(in the rows, 128 means zero)
Each row has a class, written after it, and each block has its own classes.
[120  59 124 117 151 112  89 154 162 117 120 103  90 119 137  99  93  85
 156 100 150  84 115 121 153 116 147 133  51 133  90 109  88 133 167 150
 114] => J
[130 135 106 139 132 162  90 136 127 137 112 120 135 151 150 164  45  81
  98 139 103 165 128 169 148 149 131 103  62 110  97 138  94  66 116 108
 143] => Z
[101 112  61 118 159  78  97 134 146  75 133 113 164 159 122 166 120 120
 149 148 126  91 181 105 146 110 100 109 100 107 132 159  90  71 129 182
 117] => D
[108  94  69 137 144  84 116 136 160  90 146 119 156 171 128 149 120 120
 152 125 116 108 178  96 155 114  72  99  93 113 133 169  98  83 126 164
 118] => W
[125  79 127 126 165 121  88 156 158  93 119 103  75 130 127 118  79  95
 147 136 149  58 137 123 156 118 139 118  66 138 100 108  93 117 165 172
 106] => H
[ 95 101  48 138 142  93 113 143 151  65 143 113 163 171 139 157 100 112
 162 122 118 109 177  97 151 125  90 103 100 127 137 171  98  53 131 167
 122] => Q
[166 130 106 159 136 153  96 132 130 129 106 111 124 131 142 146  48 106
 119 122 114 140 134 179 166 129 145 110  50 106  90 130 112  91 123  95
 172] => J
[108  89  68 126 166  84 103 134 157  79 147 112 151 152 120 152 110 116
 160 141 125  85 173  84 158 112  80 108  87 107 126 168  95  95 127 178
 124] => J
[114  83 133 114 160 118  85 150 162 110 112  89  98 147 134 111  75 105
 149 121 145  58 130 131 165 124 131 116  67 138  96 104  94 109 152 198
 108] => M
[120 111  70 113 155  67  91 137 156  74 141 107 156 163 111 159 121 125
 160 139 137  97 172 103 142 107  69 103 101 109 122 167  92  87 123 177
 118] => F
[155 148 102 157 134 167  99 131 131 112 104  98 140 147 152 151  53  73
 117 128 100 158 134 167 148 143 148 105  58 121  92 129 110  55 124 103
 151] => Q
[128  84 108 127 148 104  99 147 169  92 125 110  89 125 148 105  91  78
 152 108 141  94 122 131 161 116 152 111  52 129  93 109  99 118 174 153
  97] => P
[175 166  92 153 134 147  99 134 136 111 120 113 142 118 142 147  54 114
 132 137  93 140 144 186 171 136 128  71  61 104  89 120 132  65 122 119
 150] => P
[ 95 108  60 124 158  76 103 133 146  74 134 116 159 160 131 159 109 121
 152 137 129  92 172 113 144 106 100 111  98 109 129 166  89  75 135 174
 121] => D
[106  87 126 109 152 123  70 153 154 101 107  97 101 132 129 129  92  89
 144 128 151  66 131 128 158 111 151 118  73 121 103 108  98 107 172 187
 107] => D
[ 94 102  72 116 162  99 107 133 147  76 137 107 171 152 116 156 105 120
 145 152 123  96 178  98 138 113  82 101  94 108 126 173  91  69 126 174
 122] => D
[167 161  93 154 133 160  84 142 125 112 111  93 161 126 150 157  44 107
 129 134  96 145 146 171 170 151 141  83  59 111  99 117 134  46 117 127
 159] => Q
[ 90  88  54 119 161  94 106 147 154  90 150 110 136 170 128 166  83 130
 144 155 123  92 176  95 154 113  78  93  95 116 127 167  89  83 137 174
 110] => Z
[131  76 129 117 161 105  70 151 155 112 115 103  86 128 133 104  91  86
 160 118 150  73 120 119 175 114 157 125  56 131  98 104  99 133 168 177
 118] => J
[148 146  99 159 127 165  79 143 131 105 104 104 153 140 154 167  49  84
 123 122 102 148 136 164 165 155 151  94  60 110 102 126 119  49 121 125
 154] => Q
[100  95  57 130 157 103 111 147 156  69 149 100 171 157 133 156  93 118
 155 139 121  94 181  83 153 127  77  94  90 121 129 165 102  66 128 179
 116] => Q
[109 106  78 119 173  92 101 144 154  77 141 103 147 168 119 165 118 115
 154 149 141  92 166  91 159 115  75  92  97 109 123 164  95  95 118 180
  98] => F
[196 137 135 146 139 155  95 141 140 110 105 113 138 124 143 135  56 116
 129 118 127 136 127 172 156 128 112  98  49 126  72 136 131 105 111 120
 161] => F
[ 97 106  61 118 150  97 115 143 159 100 153 114 150 168 120 147 106 131
 145 138 129  86 172 107 131 128  80  99 103 125 127 161  84  84 134 158
 113] => R
[109  74 108 107 150 116  84 161 165 108 128 105  95 130 135 121  66  95
 154 113 146  79 121 126 157 116 131 108  53 127  96 118  91 124 174 183
 113] => Z
[166 135 100 149 143 147 108 129 132 124 110  97 134 127 152 141  20 137
 122 105 106 140 145 188 174 140 128  95  60 115  91 124 126  72  94 120
 169] => M
[170 140 120 149 136 164  99 134 125 109  92 111 152 122 156 140  45 113
 110 134 116 130 132 183 155 133 147 103  49 122  83 134 127  77 127 111
 163] => D
[143 137 110 144 132 158  94 128 135 116  98 100 144 152 144 163  45 107
 110 119 104 141 138 175 160 153 129  98  65 111  97 129 111  53  96 126
 155] => M
[ 85 107  59 113 152 104 104 144 158 101 155 110 154 172 125 159 106 120
 142 145 123  84 168 108 134 134  80  91 110 122 126 162  83  77 133 158
  98] => R
[ 99 107  48 114 149  71 101 135 162  93 154 115 151 163 124 155 106 135
 158 132 127  81 177 114 130 126  80 105 104 121 129 167  83  84 137 166
 116] => R
[175 144 106 146 146 154 106 141 134 119 107  92 151 129 158 144  44 120
 119 122  96 131 137 179 172 146 124  85  55 126  85 115 134  68  91 131
 146] => M
[146 104 132 111 151 110  76 146 175 116 117  99  90 123 129 112  85  90
 153 112 140  77 125 127 118 137 138 122  44 141  82 101 110 125 173 170
 111] => R
[104 103  68 139 165  76 110 132 151  66 134 112 131 160 121 168  99 119
 147 155 123  93 175 100 131 121  90 108  93 119 122 155  82  69 132 159
 115] => H
[ 94  91  69 139 162 107 120 143 152  71 138 109 131 166 120 164  98 116
 134 156 124  85 175  99 133 120  86 101  99 121 123 160  78  73 129 147
 106] => H
[126  76 135 114 153 105  71 146 168 120 116  95  87 145 121 111  86  75
 150 120 147  67 126 116 177 113 143 119  65 129 108 109  98 126 173 194
 109] => W
[132  84 138 104 164 121  75 155 158 100 117  94  93 140 115 114  95  98
 160 128 166  69 123 119 170 107 132 106  71 131  93 117  95 133 162 184
 108] => F
[ 75 106  59 135 143  97 109 137 156  90 151 120 151 175 118 158 114 108
 142 160 112 103 173 112 141 122  86  90 104 104 128 165  68  56 141 151
 103] => P
[119  72 125 123 155 116  99 147 168 100 103  87  95 132 145 114  71 108
 152  92 144  81 123 126 157 127 135 118  53 138  87 107  99 112 145 177
 114] => M
[103 107  57 145 149 106 115 148 149  69 144 115 171 165 138 150 107 121
 162 132 118 101 180  92 155 125  88 100  97 125 132 167  99  60 130 176
 125] => Q
[127  70 126 112 150 102  70 149 168 120 124  92  89 135 128 109  94  84
 150 114 143  71 135 115 173 112 143 117  66 126 106 104 101 126 172 182
 102] => W
[104 111  50 132 163  89 116 149 151  89 153 119 149 158 130 156  97 131
 163 144 119  92 181  96 150 118  65 102  98 120 134 191  90  85 120 186
 123] => Z
[179 166  96 126 140 147 103 138 141 128 127 102 147 119 140 144  49 106
 121 124 108 127 136 180 151 151 117  87  60 121  94 118 137  82 113 127
 143] => R
[187 161 108 125 143 141  73 139 124 118 110  95 149 123 124 158  69 112
 131 139 113 145 137 174 172 136 131  79  69 105  91 118 128  75 102 129
 154] => F
[150 145 103 156 125 159  99 135 133 122 115 124 130 143 146 144  67  79
 112 134  93 160 133 174 163 144 145  90  71 116  98 131 109  56 118  99
 138] => P
[107 112  48 114 142  70  97 139 160  91 152 114 154 157 128 155 102 134
 155 125 124  93 177 115 131 131  79 101  98 120 132 164  97  77 130 162
 117] => R
[125  83 124 130 168 121  88 159 158  97 120 101  79 123 130 116  82  88
 151 129 140  64 132 124 152 121 146 116  63 135  95 103  90 115 164 169
 105] => H
[160 152 122 136 141 150  76 132 131 113 101 111 136 151 130 173  68  93
 121 137 126 149 129 170 165 142 127  93  63 104  97 134 114  79 106 125
 146] => F
[113  94  81 129 153  83 110 130 161  88 145 114 159 165 118 151 115 116
 152 141 119  98 176  82 155 122  82  98  83 110 128 155 105  83 138 182
 118] => W
[140  94 121 126 136 122  85 162 163 101 128 114 102 121 140  92  86  96
 147 119 139  73 132 137 169 118 135 104  63 136  98 112 112 111 169 172
 111] => P
[101  78  74 132 150  96  98 137 162  95 144 105 144 180 121 163 102 123
 142 150 116  96 180  87 158 112  74  86  95 116 128 165  99  83 134 160
 111] => W
[ 91  98  68 124 159 104 123 139 148  70 136 119 172 157 126 147 107 119
 145 133 131  91 172  96 143 110  83 105 100 117 126 180  90  80 125 172
 121] => D
[165 158 102 134 148 157  91 142 125 127 120 105 147 122 147 150  39 105
 121 156  95 129 140 170 175 144 128  86  66 116  93 129 126  68 118 144
 146] => Z
[116  88 109 122 151 117  90 153 162 104 131 109  91 127 125 103  84  92
 162 124 140  68 132 133 184 113 151 103  78 125 105 113  87 111 172 181
 109] => P
[111  75 129 117 158 128  89 148 161 101 115  90  98 146 133 106  67 112
 153 115 145  57 133 129 174 117 133 112  76 135  96 116  95 109 153 194
 119] => M
[110 108  59 144 143  87 129 139 160  73 152 133 150 158 121 143 111 129
 162 135 114 104 180 105 150 118  81  94  90 115 127 168  96  70 136 165
 126] => P
[176 166 101 124 143 145  90 136 135 138 120  98 143 120 135 148  54 102
 123 136 102 126 134 178 152 157 138  91  67 123  93 110 126  73 118 130
 142] => R
[137  68 133 118 141 108  78 161 170 118 123 104 101 129 141 101  84  85
 150  99 143  75 126 119 172 122 126 116  54 143 105 115 121 127 163 181
 105] => W
[177 136 105 152 138 153 113 131 139 117 104  97 133 133 148 145  27 123
 118 104 103 140 141 184 163 136 121  98  52 122  85 128 128  75  90 121
 169] => M
[189 144 106 142 143 156 111 133 140 127 117 109 138 115 145 131  29 127
 130 122 113 119 139 179 153 154 133  97  48 135  83 138 130  95 122 116
 168] => R
[132  81 134 110 151 127  85 163 152 106 109 106 108 118 142 101  78  84
 137 107 151  79 119 128 161 115 143 122  62 146  98 112 117 121 153 177
 111] => D
[137  91 116 132 146 132  79 160 164  98 114  87 107 126 142 113  78  85
 155 112 133  88 133 118 145 127 150 115  48 140  90 103 109  99 170 167
 118] => Q
[134  94 126 105 146 112  72 148 156  95 102 100 109 122 126 118  87  83
 143 113 146  84 125 130 141 109 149 123  58 130  94 106 109 111 164 178
 122] => D
[108 112  57 117 158  76 109 143 160 100 162 120 156 158 130 153 106 122
 155 133 120  93 173 109 136 138  83 103  87 121 132 158  95  84 128 172
 110] => R
[181 155  84 164 131 143 109 128 141 114 118 117 120 123 141 150  45 101
 127 122  93 145 148 189 166 131 144  95  58 104  92 129 123  71 121 105
 161] => P
[177 136 113 145 146 156  99 146 138 125 118 114 143 110 158 132  35 117
 122 134 107 118 139 168 162 140 123 102  44 122  79 135 123  99 125 141
 156] => Z
[ 92 109  65 131 159  94 126 141 144  74 137 126 165 160 133 156 124 124
 158 132 121 103 171 102 145 111  91 102 100 119 126 166  97  71 126 172
 114] => D
[144  89 133 108 153 118  73 165 166 101 116  93 102 131 120 122 103 103
 153 120 159  79 126 122 148 116 121 105  53 127  88 106 108 128 157 174
 105] => F
[182 150 115 138 139 152  85 132 129 117 107 104 134 134 123 153  55 108
 124 129 121 141 138 178 165 129 131  97  71 106  92 137 117  83 107 119
 169] => F
[130  70 133 116 151 111  73 152 166 125 123  91  88 140 129 104  90  93
 147 126 145  66 132 121 177 107 137 113  67 132 102 102 102 130 174 181
 103] => W
[ 90 108  73 120 140  76  90 140 142  87 125 122 158 171 130 159 126 116
 136 137 132 111 167 114 130 112  93 120  99 119 134 156  87  65 128 164
 114] => D
[176 149  99 140 142 146 107 139 135 114 110  90 160 123 150 135  42 121
 123 112  99 137 138 184 167 143 121  83  51 117  85 119 128  71  90 130
 158] => M
[ 88 103  62 122 150  77 104 132 146  75 130 113 161 163 133 152 109 116
 141 136 131  98 170 114 131 107  96 118 100 113 127 171  82  70 137 157
 118] => D

A new block, with new classes.
[161 153 152 135 139  87 178  94 143 123 146 166 130 130 142 141 128 147
 168 143 144 123 131 159 108  98 128 131 121 112 155 134 157 125 112 144
  82] => K
[125 127 138 136 106 162 182 133 118 108  92 109 145 137 125  77 123 101
 158 126  96 108 126 110 157  97  98  89 109 104  93 126 145 123 103 152
  60] => Y
[ 92 125 112  78 143 193 144 134  95  94 132 108 125 135 139 112 110 135
 157 123 156 147  90 124 170 114 130 129 107 129 100  97 103 119 129 183
  56] => Y
[ 76  94 134 117 147 140  94 133 105  90 161 125 100 131 156 142 142 147
  81 157 118 157 147 139 174 147 135 153 165 102  80 102  91 115 135 128
 104] => C
[110 100 148  78 128 205 145 130 136 103 129 114 123 121 115 130 125 127
 167 129 131 132  78 143 147 115  92 132  98  85 139 142 132 145 159 160
 120] => A
[125 126 103 108 108  63 187  85 135  96 163 167 116  92 159 125 160 124
 196 119 123 125 132 129 131 122 125 150 106 131 119 140 128 144 144 152
 114] => A
[139 137 118 167 136 106 107 132 138 128 127 108 100 125 130 125 137 126
 111 154 121 116 124  88 109 108 127 155 122 183 185 151 151  93 119 138
 116] => K
[110 118 134 117 121 228 136 126  99 127 132  91 134 119 116  98 134 115
 125 152 112 125 120 150 132 119  87 155 134 111 107 120  82 129 133 136
  95] => Y
[134 124 174 141 158 129  71 136 117 133  91  61 115 132 179 124 108 150
 112 151 140 128 110 156 167 128 135 101 145 138 100 108 127 108 104 108
 137] => Y
[153 113 105 128 146 124 115 141 161 112 125 153  99 118 115 101 107 133
 161 143 144 126 154 154 123 144 100 167 157 146 179 114 193  93 117 119
 120] => Y
[ 79 142 138 143 119 101 187 106 121 124 160 152 139 114 106 112 143 121
 185 136 126  71 142 119 139  87 129 141 106  94 103 120 163 130 142 155
  55] => A
[ 83 150 108 128 159 162 149 120 150 121 139 142 145 105  79  95 156 137
 175 107 118 138 109 132 133  99 141 132  66  95  99 146  93 170 106 162
  88] => C
[125 141 108 131 113  85 127 130 155  99  91  98 117 132 110 162 121 172
 131 151 143 112 120 111 122 121 134 123 142  73 153 140 126  85 122 146
 100] => N
[102 112 155 112 169 116 153 153  94 148 133 141 156 135  90 172 115 168
 159 129 132 133 146 122 139 119 139 156 139  88 100 128 105  97 132 153
  69] => G
[ 96 131 127  93 135 159 151 130 152  78 139 124 147 137 117 156 155  95
 155 136 106 144 154 123 133 162 111 149 139  56  92 142  79 111 107 126
  55] => U
[141 117 124 118 173 137 157 135 113 131 172 132 144  92  88 115 122 148
 156  96 139 113 140 147 157 169 141 146 108 111 119 133 102  92 135 143
 122] => G
[152 123  98 145 133  20 114 140 122  66 107 115 117  95 193 117 162 149
 149 176 104 138 138 122 169 117 129 130 114 117 117 152 125 111 113 125
 136] => C
[ 64 120 114  97 163 133 128 141 135  75 136 125 161 140  98 149 107 120
 207  95 109 102 131 145 100 167 117 116 135 116 102 156 115 113 124 181
 104] => A
[130 112 106 138 151  62 137 109 134  76 110 141 121 133 163 118 119  99
 125 122 130 132 106 129 124  97 115 143 135 135 128 128 156 126 130 150
 123] => Y
[104 120 180 144 171 132 170 133 120 101 195 156 108 135 111 108 122 151
 120 133 147 121 162 140 168 143 149 147  79  90 114 102 158 136 114 120
  71] => X
[129 118  97 107 127  80 128 146 149  98 137 165 127 120 131 120 128 111
 150 110 142 123 117 132 137 123 132 128 120  79 129 132  98 157 127 173
 105] => C
[114 164  86 146  87  65 136  98 146 128 102 122 131 112 110 158 133 193
 168 147 136 119 146 156  96 114 133 128 136  96 140 129 122 142 143 115
  96] => N
[139 116  74 126 134 125 147 101 136 130 102 141 156 123 133 119  99 147
 150 121 158 145 126 159 121  94 134 158 155 120 161 114 164 126 173 129
 122] => Y
[134 123  80  87 112  44 154  97 138 107  99 143 106 111 150 147 121 175
 143 144 116 125 103 130 151 129 125 114 130 152 125 136 142 118 117 141
 106] => G
[120 102 191 149 149  78 143 153  97 125 146 150 120 156 141 125 122 151
 107 128 114 126 162 113 130 136 133 116 135 124  69 127  97 134  95 145
 129] => X
[153 169  95 110 143  86 143 131 155 160 113 135 113 102 101 152 140 119
 166 106 152 129 137 122 136 134 142 149 102 158 163 134 120 141 125 143
  80] => U
[110 103 163 150 169 134 127 136  93 133 138 133 119 123 162 102 125 113
 119 141 135 138 137 146 161 106 128 161 148 125  80 100 139 138 120 134
  86] => Y
[136  96 171 137 148 119 144 162  82 134 111 118 155 130 154 121  97 145
 118 143 107  99 161 128 149 157 139  87 152  85  69 114  94 122 112 132
  95] => N
[110 149 124 131 121  83 155  75 168  99 145  90  76  96  95 136 149 154
 112 136 162 114 104 137 177 112 136 154 116  89 104 143 132  98 146 126
 130] => X
[117 103 157  99 149 152 135 177 111  70 139 132 134 138 130 114 129 101
 176 130 117 118 152 119 132 163  99 132 102  97 137 137  74 112 131 162
  59] => K
[137 107 177 159 112  95 120 153  81 136 103  91 106 125 162 132 133 111
  99 122  95 101 144 120 176 106 100 114 122 115  91 114 123 161 140 131
  61] => A
[142 155 105 117 157 187 133 146 144 107 171 111 173 132 106 135 116  91
 163 106 157 134 127 126 123 146 143 152  95 105 178 127 126 117 138 143
  88] => U
[ 58 135 100 138 170 169  76 138 149 138 122 132 124 125  75 131 124 124
 145 127 144 132 161 145 153 151 151 126 133 117  79  95 128 121 124 113
  41] => Y
[125 116 150 126 187 178 136 141 139 129 147 146 162 138 101 138 118 111
 132 168 137 134 137 127 142 129 138 156 124 103 169 138 172  88 131 145
  79] => G
[ 83 115 141 140 138 185 119 165 138  91 149 130 120 134  95 130 139 137
 166 116 113 157 147 156 138 152 114 133 118  79 111 143 117 138 115 148
  44] => K
[105 122 133 124 147  69 124 123 150 114 143  93 110 115 125 137 106 112
 139 122 145 117 112 108 151 143 157 135 100 163 126 144 135 139 153 130
 144] => X
[ 78 138 151 124 199 183 114 120 133 114 117 115 137 136  90 142 136 105
 125 151 141 129 115  94 112 112 129 154 127 117 106 139 103  88 131 157
 102] => N
[ 80 131 134 133 147  46 141 117 167  87 135 131 108 122 121 149 143 162
 145  98 138 142 129 169 154 146 158 127 125  93 118 135 141 137 130 143
 120] => U
[140 134 134 162 166 110 123 102 100  97 128 145 138 136 143  68 141 200
  96 106 134 157 144 142 161  96 139  88 124 132  29 103  73 121 106 161
 118] => X
[130 103  74  84 169 183 131 147 149 110 146 149 163 116 110 119 109  86
 149 107 119 149 130 107 142 173 140 131 118 117 102 126  97 136 124 139
  77] => U
[184  98 148 126 118 181 147 156 115 166  84  80 125  99 128 132 113 145
 115 165 104 157 151 134 176 146 120 118 143 121 144 137 116 130 148 129
  87] => N
[144  93 151 168 173  83 137 161 118 127 123 148 128 122 137  84 114 128
  99 128 118  91 182 147 146 144 138 142 162 117 143 127 130 115 121 161
  63] => K
[141  90 144 109 145 109 133 112  78 114 153 147 161 153 174 143  88 136
  74 155 108 120 128 143 119 108 125 127 156 112 112  91  89 152 150 134
 120] => C
[112 114 160 131 181  94 143 128  92 112 165 107 141 139 133 179  94 146
 120 112 125 132 155 135 134 166 152 141 122 124  76 131 105 123 128 101
 128] => X
[ 94 119 139 119 164 135 119 169 109 110 129 149 119 143 103 149 117 158
 174 125 127 124 147 134 102 133 101 163 147  99 106 136 112 109  98 148
  55] => K
[141 125 198 165 177 101 107 137 142 129 163 109 111 121 136  97 119 158
  96 121 121 127 132 162 166 126 147 128 109 112 111  90 129 165  89 123
  76] => U
[117 108 158 147 182  97 101 133 109  99 150 167 124 152 130 139 134 172
  80 103 116 162 128 156 134 134 151  82 102 118 100 115  84 148 118 158
 166] => C
[ 93  99 135 107 118 178 146 132 151 121 154 117 147 127 113 116  98 127
 190 116  91 107 128 121 117 146 113 129 147 106  93 133 144 135 104 135
  85] => A
[121 176  90  73  97 105 171  94 149 101 123 114 106 122 108 188 141 148
 149 144 148 125 119 175 145 154 126 111 129 134 175 139 120 105 150 165
 101] => U
[128 120  70  82 162  27 127 129 132  76  91 171 118 130 170 146 124 136
 140 136 147 114 131  89 148 133 143 123 124 120 124 126 123  90 124 133
 127] => C
[117  92 107 144 139 196 170 135 137 103 183 109 150 109 121  71 101 139
 176 103 100 158 127 139 144 147 145 151 133 119 100 129 153 124  91 147
  96] => Y
[112 143 129 114 134  90 167  97 141 146 101 146  92 131 104 128 125 180
 111 132 137 101 160 144 119 122 113 166 153 120 114 129 124 130 102 120
  90] => X
[ 57 109 145 125 116 139 178 123 128 154 133 160 157 125  92  98 140 115
 176 107 105  83 178 117 122 125 134 137 117  99 110 119 106 165 163 148
  55] => A
[115 121 128 117 171 159 144 124 132 135 163 160 159 103  95 122 120 108
 171 119 127 124 113 149 158 142 135 112  84  96  78 129 136 152 128 127
  86] => G
[148 112 150 139 126 100 106 160  83 145 104  95 128 145 128 168 108 160
 103 130 115 146 165 117 143 131 117 118 169 129  64 129  70 119 127 130
 104] => X
[134 133 136 133  92 112 118 154  82 136 103 107 102 125 155  95 130 221
 142 132 121 101 135 166 130 142 113  84 132 158 133 126  80 127 110 153
 130] => K
[150 127 144  94 150 156 141 121 112  86 161 138 141 118 120 124 152 117
 179 101 135 143 139 123 131 122  99 144  88 107 124 118  51 119 159 175
  84] => A
[124 120 177 137 178 165 137 136 131 101 191 122 139 137  93 120 100 154
 157 132 136 150 135 128 146 125 134 139  99 102  84 114 135 118 109 129
  91] => X
[110 151  88  77 167  91 124 117 175 140  81 160 126 115  78 123 109 114
 205 122 137  91 159 104 135 133 120 127 144 161 114 120 139  87 128 126
  91] => C
[173 145 110 138  72  72 171 116 126 127 152 143 101 113 107 154 148 160
 130 128 125 140 148 166 142 124 112 123 133 130 164 121 131 132 157 148
 117] => U
[101 119 102 132 187 145 112 160 158  66 145 124 166 136  52 105 100 109
 146  99 110 106 155 148 124 164 118 129 131 104 138 125 125  98 139 168
  75] => U
[146 148 112 122 166  47 119 138 152 119 122  87 111  90  90 156 130 157
 154 120 127 107 130 125 134 165 147 137  76 162 177 145 103 106 141 118
 151] => U
[152 126 156 115 143 122 169 144 115  95 188 131 145 117 124 114 135 103
 172 134 143 133 119 104 161 103 125 147 125 100 102 117 105  91 134 186
  90] => U
[118 123 157 115 118 132 158 162 124 102 107 151 117 156 149 103 124 165
 177 101 126 113 150 116 142 153 121  81 101  89 120 125 133 115  81 129
  75] => K
[133 113 119 143 156  72 134 121 115 120 129 134 108 103 136 110 140 113
  99  92  90 135 149 121 156 125 128 141 126 143  79 126  81 160 119 142
  93] => C
[133 131 149 145 168 184 151 135 127 134 150 107 131 130 109  97 126 131
 113  90 132 107 149  87 131 141 148 155 105 102 139 127  95  90  92 128
  59] => K
[105 113 156 117 131 170 156 174 130 153 160 114 144 126  82 133 118 103
 177 138 116 127 185  87 136 166 137 162 131 110  98 146  85 122 116 133
  64] => X
